Below are the code and all the weights of a small trained network. Each question names an input and a class and asks about switching units off, where a switched-off unit gives its printed mean instead of its output.

import numpy as np


def w(rows, s, z=0):
    codes = np.array(rows[::2]) - 128.0
    scale = np.full(codes.shape[1], s)
    scale[-1] = z or s
    return codes * scale


def norm(h):
    return h / np.sqrt((h * h).mean(-1, keepdims=True) + 1e-5)


def f(y):
    return y / 2 * (1 + np.tanh(0.7978845608 * (y + 0.044715 * y**3)))


def log_softmax(a):
    a = a - a.max(-1, keepdims=True)
    return a - np.log(np.exp(a).sum(-1, keepdims=True))


def net(x, mask):
    res = np.array(x, float).reshape(1, 2) / 4 @ E
    u = 0
    for l in range(2):
        y = f(norm(res) @ A[l][:, :-1].T + A[l][:, -1])
        res = res + np.where(mask[u : u + 10], y, B[l][:, -1]) @ B[l][:, :-1]
        u += 10
    return log_softmax(norm(res)[-1] @ U[:, :-1].T + U[:, -1])


A, B = {}, {}
E = w([
[190,167,95,61,131,2,75],'x0',
[36,162,110,163,108,96,67],'x1',
],0.0092)
A[0] = w([
[153,213,88,91,123,86,172,126],'L0N0',
[118,136,126,225,67,153,107,118],'L0N1',
[76,121,98,149,116,151,187,149],'L0N2',
[180,59,137,116,110,108,178,113],'L0N3',
[103,121,182,183,86,232,186,124],'L0N4',
[140,202,92,133,88,132,85,125],'L0N5',
[73,125,197,95,51,81,80,125],'L0N6',
[208,18,170,46,220,183,254,1],'L0N7',
[138,168,128,76,183,145,129,110],'L0N8',
[227,155,162,92,101,188,224,64],'L0N9',
],0.0083,0.007)
B[0] = w([
[54,68,181,124,144,156,131,171],'L0N0',
[144,86,1,55,103,92,66,170],'L0N1',
[161,147,173,60,112,140,51,178],'L0N2',
[136,59,80,76,90,155,157,168],'L0N3',
[150,138,152,161,144,181,122,254],'L0N4',
[100,149,151,168,160,134,116,150],'L0N5',
[70,201,112,207,82,158,150,160],'L0N6',
[32,182,141,141,70,69,168,236],'L0N7',
[188,111,137,119,158,151,99,132],'L0N8',
[102,102,113,123,76,74,157,201],'L0N9',
],0.0085,0.0086)
A[1] = w([
[66,138,100,129,65,68,214,154],'L1N0',
[74,191,83,163,191,150,104,170],'L1N1',
[167,50,147,48,169,188,167,168],'L1N2',
[50,191,83,193,126,36,146,67],'L1N3',
[108,158,65,107,94,42,122,134],'L1N4',
[108,145,102,127,195,93,2,178],'L1N5',
[160,99,214,121,111,120,219,241],'L1N6',
[125,109,190,88,193,105,116,251],'L1N7',
[94,59,111,118,55,162,105,129],'L1N8',
[79,214,137,110,42,177,160,121],'L1N9',
],0.01,0.0027)
B[1] = w([
[160,117,115,161,183,229,76,254],'L1N0',
[141,101,139,115,149,89,167,195],'L1N1',
[172,107,73,151,238,120,108,180],'L1N2',
[211,55,94,91,197,99,129,231],'L1N3',
[171,129,73,199,180,193,170,205],'L1N4',
[44,114,255,145,62,143,170,226],'L1N5',
[49,148,125,119,139,65,43,219],'L1N6',
[148,194,63,96,69,148,94,161],'L1N7',
[167,213,112,88,80,2,112,198],'L1N8',
[128,158,225,101,82,103,148,245],'L1N9',
],0.0082,0.0087)
U = w([
[174,167,146,136,166,235,79,168],'0',
[139,124,22,38,243,66,47,140],'1',
[48,197,240,94,8,107,112,189],'2',
[67,96,34,84,80,58,207,92],'3',
[127,111,90,142,143,174,178,13],'4',
[138,173,66,170,156,162,184,2],'5',
[121,53,174,189,236,43,197,200],'6',
[159,147,107,162,117,141,173,13],'7',
],0.013,0.006)

Each question gives the input, the list of numbers given to net, and the class t.
The units are the neurons (one row each of A and B). Each row of codes is followed by its name. A weight is (code - 128) times the scale printed after its matrix; where a second scale follows, it is the last column's (A, B and U).
mask holds one flag per neuron, layer by layer. A switched-off neuron (its flag False) gives its mean, the last column of its row in B, instead of its output. The means were averaged over made-up inputs and are rounded, as every weight is.
A unit's drop is (log p(t) with every unit on - log p(t) with that unit switched off) / (log p(t) with every unit on - log p(t) with every unit switched off).
The circuit of an input: a set's keep is (log p(t) with only the set's units on - log p(t) with every unit switched off) / (log p(t) with every unit on - log p(t) with every unit switched off). Starting from the 12 units with the biggest drops (on a tie, the unit counted first), units are removed one at a time, each time the one whose removal leaves the highest keep (on an exact tie, the one counted first), for as long as the keep stays at least 0.8.
units of the circuit, in order: the units of the circuit, biggest drop first
unit that matters most: the unit with the biggest drop
k most important neurons: the k neurons with the biggest drops, biggest first
top k neurons in layer l: the k neurons of layer l with the biggest drops, biggest first
drop of u: that unit's drop, to one decimal
input [-1,-5], class 2: units of the circuit, in order : [L0N7]
input [3,-8], class 1: 4 most important neurons : [L1N5 L1N0 L1N6 L0N6]
input [-8,-1], class 0: units of the circuit, in order : [L1N5 L0N2]
input [0,-3], class 3: 4 most important neurons : [L0N7 L0N3 L0N9 L1N5]
input [8,8], class 6: 2 most important neurons : [L1N3 L1N5]
input [-6,2], class 0: 3 most important neurons : [L0N7 L0N4 L0N9]
input [0,-7], class 3: 4 most important neurons : [L0N9 L0N7 L0N3 L1N5]
input [8,-1], class 2: top 3 neurons in layer 1 : [L1N5 L1N0 L1N7]
input [5,1], class 6: top 3 neurons in layer 0 : [L0N2 L0N4 L0N6]
input [7,7], class 6: 2 most important neurons : [L1N3 L1N5]
input [-1,0], class 0: top 4 neurons in layer 0 : [L0N7 L0N4 L0N6 L0N9]
input [-6,1], class 0: 2 most important neurons : [L0N7 L0N4]
input [5,0], class 2: top 3 neurons in layer 0 : [L0N7 L0N9 L0N0]
input [7,-1], class 2: top 2 neurons in layer 1 : [L1N5 L1N0]
input [8,1], class 6: top neuron in layer 0 : [L0N2]
input [-6,0], class 0: 3 most important neurons : [L0N7 L0N4 L1N3]
input [6,-1], class 2: top 3 neurons in layer 1 : [L1N5 L1N0 L1N7]
input [2,-3], class 1: top 2 neurons in layer 1 : [L1N0 L1N5]
input [-6,-1], class 0: 2 most important neurons : [L0N4 L0N7]
input [4,8], class 6: unit that matters most : L1N3
input [-3,0], class 0: top 3 neurons in layer 0 : [L0N7 L0N4 L0N3]
input [-4,-6], class 2: drop of L0N7 : 1.1
input [-8,0], class 0: drop of L0N7 : 2.4
input [5,8], class 6: drop of L1N3 : 0.2
input [-2,-5], class 2: drop of L0N1 : 0.0
